Where the symbols take the points:
hc da fd
hc vi ht
bg da br
bg vi rc
rf da bf
rf vi mb
jl da bg
jl vi zt
lg da ft
lg vi jp
ft da sf
ft vi rn
sf da pp
sf vi nb
cq da cc
cq vi fd
tp da nz
tp vi bb
rt da gt
rt vi sd
mr da sd
mr vi ft
ng da ls
ng vi hn
zl da lg
zl vi bh
td da td
td vi zp
mh da bg
mh vi fc
gf da tp
gf vi hf
mp da qz
mp vi gg
qn da zn
qn vi gf
sd da fr
sd vi hn
dp da cc
dp vi ls
bn da jp
bn vi lj
zd da mr
zd vi cl
lp da sm
lp vi bp
jn da dg
jn vi hr
zc da ll
zc vi bg
mc da hl
mc vi bn
qz da td
qz vi tn
gr da zp
gr vi tl
gg da tn
gg vi qz
nh da cq
nh vi sm
sc da hn
sc vi gb
jq da nb
jq vi tn
zn da rd
zn vi tp
hn da zl
hn vi fc
ls da cq
ls vi cc
md da rq
md vi lp
gd da lj
gd vi cc
dg da gf
dg vi nz
tl da jh
tl vi rz
fc da rc
fc vi rc
bh da qg
bh vi sf
jp da rn
jp vi mc
mb da fc
mb vi jn
dl da rf
dl vi pq
jh da zc
jh vi bf
ll da rz
ll vi mp
nz da fb
nz vi bm
hf da pc
hf vi rq
dn da bf
dn vi gq
jm da dn
jm vi bf
rd da dg
rd vi nz
bb da bm
bb vi pc
hh da gb
hh vi qg
gb da th
gb vi lg
bf da td
bf vi zq
hr da bp
hr vi jl
th da gd
th vi ft
fd da lj
fd vi fh
lj da zr
lj vi dz
sl da dl
sl vi gr
hl da dp
hl vi cc
pp da sd
pp vi gd
zr da hc
zr vi nh
fb da hf
fb vi md
nb da gd
nb vi dp
qr da qn
qr vi dg
bp da jm
bp vi dn
rm da hr
rm vi fq
br da tl
br vi jm
mg da bg
mg vi nb
zp da sl
zp vi cl
fh da dg
fh vi rd
sm da rm
sm vi jm
zq da zp
zq vi rf
fr da jq
fr vi jq
zt da gq
zt vi jh
rz da sl
rz vi th
pc da jn
pc vi rm
rq da pc
rq vi sm
rn da nb
rn vi hl
bm da md
bm vi jn
gq da zq
gq vi rc
fq da jl
fq vi td
qg da lg
qg vi pp
pq da rm
pq vi jh
ht da bp
ht vi zn
rc da gg
rc vi sf
tn da mg
tn vi zd
gt da zd
gt vi fr
cc da bn
cc vi cq
cl da gr
cl vi br
dz da nh
dz vi qr

In the rows, 58 stands for zero.

The rows follow the links: the fewer symbols apart two points are, the more alike their rows tend to be.

Each row is also shifted at random along 5 hidden directions that mean nothing.

Some points, each with a row of numbers:
dn
[  52   56   55   65   49   68   65   75   51   55   61   59   65   55   63   68   58   48   56   65   55   56   59   52   60   67   56   62   62   66   64   59   58   49   49   65   53   66   55   55   55   63   53   58   58   60   65   52   45   49   50   64   64]
dl
[  66   65   49   61   48   72   59   68   46   65   48   53   66   67   58   60   62   48   59   59   58   58   62   50   51   61   55   60   67   57   70   33   56   55   54   71   56   48   66   43   51   71   65   73   51   62   46   54   59   47   58   66   43]
th
[ 103   70   69   76   61   59   47   53   63   55   64   55   69   49   53   55   58   65   54   32   64   79   54   59   78   49   59   81   45   54   48   74   44   62   52   42   46   56   48   41   71   54   55   35   59   47   59   68   42   56   46   53   67]
hc
[  42   65   48   62   54   54   51   58   59   51   61   67   48   54   57   65   56   62   55   59   64   57   66   60   69   55   59   68   51   58   53   64   54   60   50   65   53   71   50   64   58   59   45   51   55   53   69   58   65   60   64   52   65]
bn
[  80   54   66   64   63   55   54   57   59   55   61   55   69   51   63   74   45   58   43   54   56   72   63   68   76   59   51   53   58   50   43   80   42   54   53   41   50   64   55   67   65   53   60   41   58   60   63   56   61   51   60   53   73]
lp
[  67   45   62   57   51   70   72   74   54   63   78   71   56   55   61   51   62   65   61   71   53   57   64   63   66   66   57   37   41   63   59   64   65   48   58   53   48   71   60   70   59   47   41   59   44   59   70   50   48   66   62   39   72]
bb
[  61   47   63   55   59   56   71   62   65   57   66   53   56   74   57   55   60   70   58   54   59   54   56   60   57   59   51   60   51   66   72   61   67   67   65   54   55   64   74   57   60   48   54   48   64   57   54   65   55   52   50   52   60]
fr
[  54   56   59   62   71   55   55   52   71   56   47   70   68   55   58   58   63   66   63   56   58   57   58   46   56   55   57   60   57   59   43   48   56   55   52   66   62   49   51   53   53   53   69   50   60   63   58   55   48   64   56   58   50]
mg
[  60   50   65   49   66   50   63   47   63   54   52   56   53   49   59   59   50   47   60   70   53   47   51   54   46   60   64   41   65   50   46   64   59   55   70   51   66   52   46   68   51   58   56   63   58   59   54   50   60   67   63   63   61]
dg
[  69   57   55   63   60   61   56   56   53   70   64   52   55   63   64   65   52   68   66   67   62   53   63   57   63   52   54   54   39   59   73   51   63   59   55   58   57   58   73   65   58   53   49   42   45   60   49   58   61   52   57   47   54]
hn
[ 105   55   67   64   63   57   46   53   56   58   61   57   66   47   68   53   65   59   62   52   49   61   53   60   60   58   69   52   47   51   54   59   60   44   55   52   61   46   66   59   66   55   70   51   54   56   56   63   49   56   52   66   51]
jq
[  59   54   61   54   69   54   58   48   73   52   51   70   58   57   59   50   65   60   63   57   55   54   56   51   49   55   61   53   58   56   38   51   62   58   59   61   63   51   51   57   51   48   65   55   57   62   57   57   55   67   63   55   54]
pc
[  59   48   62   67   49   60   75   68   68   57   64   68   63   67   60   57   67   71   62   51   64   58   55   58   63   60   54   69   52   68   70   53   66   68   59   61   52   63   71   54   61   54   54   47   63   60   61   63   46   51   56   48   64]
fq
[  54   55   53   49   44   58   73   71   53   55   50   50   56   72   56   56   57   53   54   64   59   44   55   52   46   66   54   65   87   68   66   53   69   63   69   71   60   63   58   53   50   77   62   86   76   60   59   52   63   52   58   78   57]
nb
[  39   52   63   54   64   47   60   45   67   53   53   69   59   47   58   56   62   50   57   54   52   61   54   60   56   56   63   45   59   47   40   62   54   57   61   51   61   51   49   68   58   51   67   59   56   58   62   60   60   70   66   55   59]
zn
[  50   60   56   50   67   53   50   53   61   57   61   39   47   74   54   64   44   68   50   60   63   48   61   54   52   53   51   68   54   69   69   67   62   67   59   57   63   68   69   55   54   52   54   49   66   56   51   58   73   46   49   61   55]
lj
[  64   66   47   43   60   47   46   53   56   52   50   49   50   67   52   63   48   60   40   60   59   49   69   69   59   55   50   64   78   57   50   66   54   63   63   62   65   64   52   65   54   66   61   71   69   55   64   53   86   56   70   70   58]
gf
[  72   54   52   58   61   59   54   56   46   76   59   49   55   72   61   64   51   70   61   75   57   51   63   59   60   54   47   48   54   60   75   49   65   59   63   59   64   57   76   64   58   62   57   50   48   66   48   48   65   51   57   56   51]
cl
[  58   68   56   63   59   69   57   60   57   62   54   53   65   60   51   58   58   53   57   53   61   67   62   47   51   58   53   63   56   63   56   46   49   57   51   61   52   51   57   38   51   53   57   56   52   60   48   57   51   55   53   56   51]
lg
[  69   62   62   61   58   58   46   57   50   62   64   63   61   47   54   46   65   63   60   53   53   69   54   71   68   53   61   52   52   50   53   63   55   54   58   48   57   52   50   58   68   60   62   58   54   54   63   59   50   69   59   56   59]
rn
[  34   52   57   64   58   55   58   52   51   64   52   77   70   39   67   62   61   53   63   63   51   72   56   69   68   56   59   34   56   41   44   55   49   49   54   49   56   47   50   75   70   59   63   57   42   63   61   56   52   70   68   47   61]
tn
[ 105   56   68   58   74   58   58   50   62   62   59   52   56   51   56   61   44   59   59   66   57   52   58   48   54   57   57   49   60   56   46   67   58   56   66   49   59   53   45   62   51   54   52   50   54   58   53   44   55   64   55   59   66]
nh
[  40   62   44   66   49   59   58   61   51   58   56   77   60   49   61   73   58   61   60   67   61   59   65   65   74   56   53   58   58   51   56   53   54   58   51   70   54   64   49   74   58   68   51   57   45   59   71   52   61   64   74   51   60]
jl
[  56   51   64   48   53   61   71   70   57   51   63   41   55   60   61   63   48   47   50   66   54   46   53   52   46   70   58   57   73   68   63   73   64   53   63   55   61   69   58   60   52   61   56   68   72   59   59   50   57   46   48   71   64]
gr
[  58   67   56   57   57   72   53   62   54   63   61   47   60   60   51   55   54   48   54   58   57   65   60   49   52   57   53   53   56   62   58   53   48   51   54   53   53   56   57   43   50   53   54   60   48   61   49   55   55   53   52   51   54]
bp
[  46   53   53   47   54   67   62   75   47   57   64   42   58   68   58   65   44   60   44   80   52   43   62   55   55   69   43   55   79   71   62   71   63   53   58   62   63   78   55   60   55   66   58   70   70   64   70   37   59   48   50   75   66]
zl
[  42   62   59   72   60   59   45   57   49   63   58   62   70   43   61   59   59   62   67   58   53   70   45   64   73   53   61   55   52   48   55   63   52   49   53   50   58   52   45   59   77   61   66   47   54   57   63   53   37   65   52   60   58]
nz
[  73   53   59   46   60   53   58   56   61   63   63   41   47   80   54   54   52   73   51   56   58   49   60   59   52   57   51   59   54   67   72   60   68   66   66   53   64   63   77   56   55   51   57   55   66   59   48   61   71   48   53   58   53]
bm
[  12   49   61   47   55   49   72   58   73   50   61   52   52   76   53   49   61   67   55   48   60   52   53   59   48   57   55   69   61   71   70   60   69   74   65   60   60   68   70   51   60   47   59   57   78   57   58   69   61   53   49   55   57]

Start here and follow the symbols in turn, left to right. Where do you end up?
Answers are names.
[  73   61   57   56   67   60   54   51   67   58   49   65   58   60   54   48   65   63   63   58   58   57   61   48   48   57   59   53   54   59   46   43   56   57   58   63   62   45   51   48   48   50   65   60   53   63   54   54   55   67   59   55   47]
da vi da -> sf
[  69   56   53   59   59   53   54   54   57   53   50   58   65   58   66   78   47   59   47   59   58   58   70   64   69   61   50   57   68   51   50   63   49   56   55   62   58   59   60   70   59   68   64   54   60   61   63   53   72   51   68   66   61]
vi da da da -> hc
[  51   49   60   67   49   62   66   60   54   61   63   67   62   49   73   62   66   47   69   58   55   57   52   54   54   61   68   55   42   56   73   46   65   51   50   64   56   52   71   59   60   57   55   48   49   58   53   68   44   51   54   53   54]
da da -> rc
[  49   59   68   49   73   57   45   53   61   57   64   47   59   49   49   44   54   59   49   55   50   69   52   65   57   55   56   47   58   56   42   81   50   49   58   33   63   59   46   58   68   44   66   59   65   58   61   55   54   63   52   57   64]
vi vi -> hl
[  60   49   57   65   59   57   56   58   44   65   54   58   65   42   77   72   51   45   72   76   52   52   49   53   55   61   65   45   58   48   67   53   63   45   55   59   67   50   63   70   61   68   62   53   52   61   51   52   46   56   54   70   55]
da da vi da -> td
[  63   61   60   57   70   58   40   55   48   63   57   52   65   48   57   54   51   63   57   70   49   63   55   63   63   53   55   45   65   54   46   69   52   46   57   45   67   54   45   62   66   58   72   59   55   62   64   41   52   68   53   68   59]
vi da -> lj
[  64   61   47   59   56   57   52   51   52   66   57   64   46   65   59   63   60   65   63   64   61   52   67   61   60   50   59   61   46   56   71   44   62   62   58   70   60   55   70   64   54   60   50   54   43   55   52   62   72   59   67   48   50]
vi vi vi -> bm
[  74   63   64   59   57   60   62   55   56   60   62   53   45   49   51   55   49   50   65   60   64   59   51   54   55   54   63   52   58   52   58   63   55   63   69   48   54   56   45   57   54   61   42   63   51   53   50   53   57   66   59   53   65]
vi da da da -> td
[  78   59   60   65   61   51   66   50   61   57   51   60   55   50   55   64   52   55   66   58   65   50   50   53   57   53   63   68   68   53   54   54   61   70   66   60   61   53   46   57   52   73   54   57   62   53   52   54   56   60   60   64   62]
da vi vi -> cl
[  57   48   57   58   55   49   61   49   59   57   51   75   65   50   67   61   66   50   59   54   51   65   64   66   62   60   62   43   55   43   47   48   54   55   56   60   56   47   64   73   59   59   65   62   48   62   60   64   66   65   76   50   56]
da da -> bn
[  66   51   55   61   63   56   48   52   47   66   48   59   74   48   76   70   54   50   56   70   49   60   60   63   62   60   55   40   65   46   55   54   54   45   55   58   66   49   65   72   64   68   77   56   56   66   56   49   61   54   63   71   52]
vi da da -> lg
[  46   52   61   64   49   59   73   74   59   49   58   59   65   62   62   66   58   61   56   57   61   52   53   52   63   65   54   73   63   69   69   64   63   61   55   65   52   70   61   52   64   61   55   53   70   59   68   60   45   47   48   64   67]
vi vi -> zt
[  54   65   53   59   54   72   57   63   49   68   59   56   58   58   53   55   58   45   60   63   56   65   60   50   51   60   56   49   54   60   63   42   51   49   53   61   53   54   59   48   51   58   53   66   45   61   47   54   55   57   57   52   53]
da da vi -> pq
[  75   63   61   64   64   55   61   56   55   59   52   52   55   53   53   67   43   56   62   63   66   55   50   53   59   53   59   65   70   55   54   65   54   69   68   55   58   59   41   59   55   69   50   54   61   53   53   49   55   59   57   63   68]
da vi -> tn
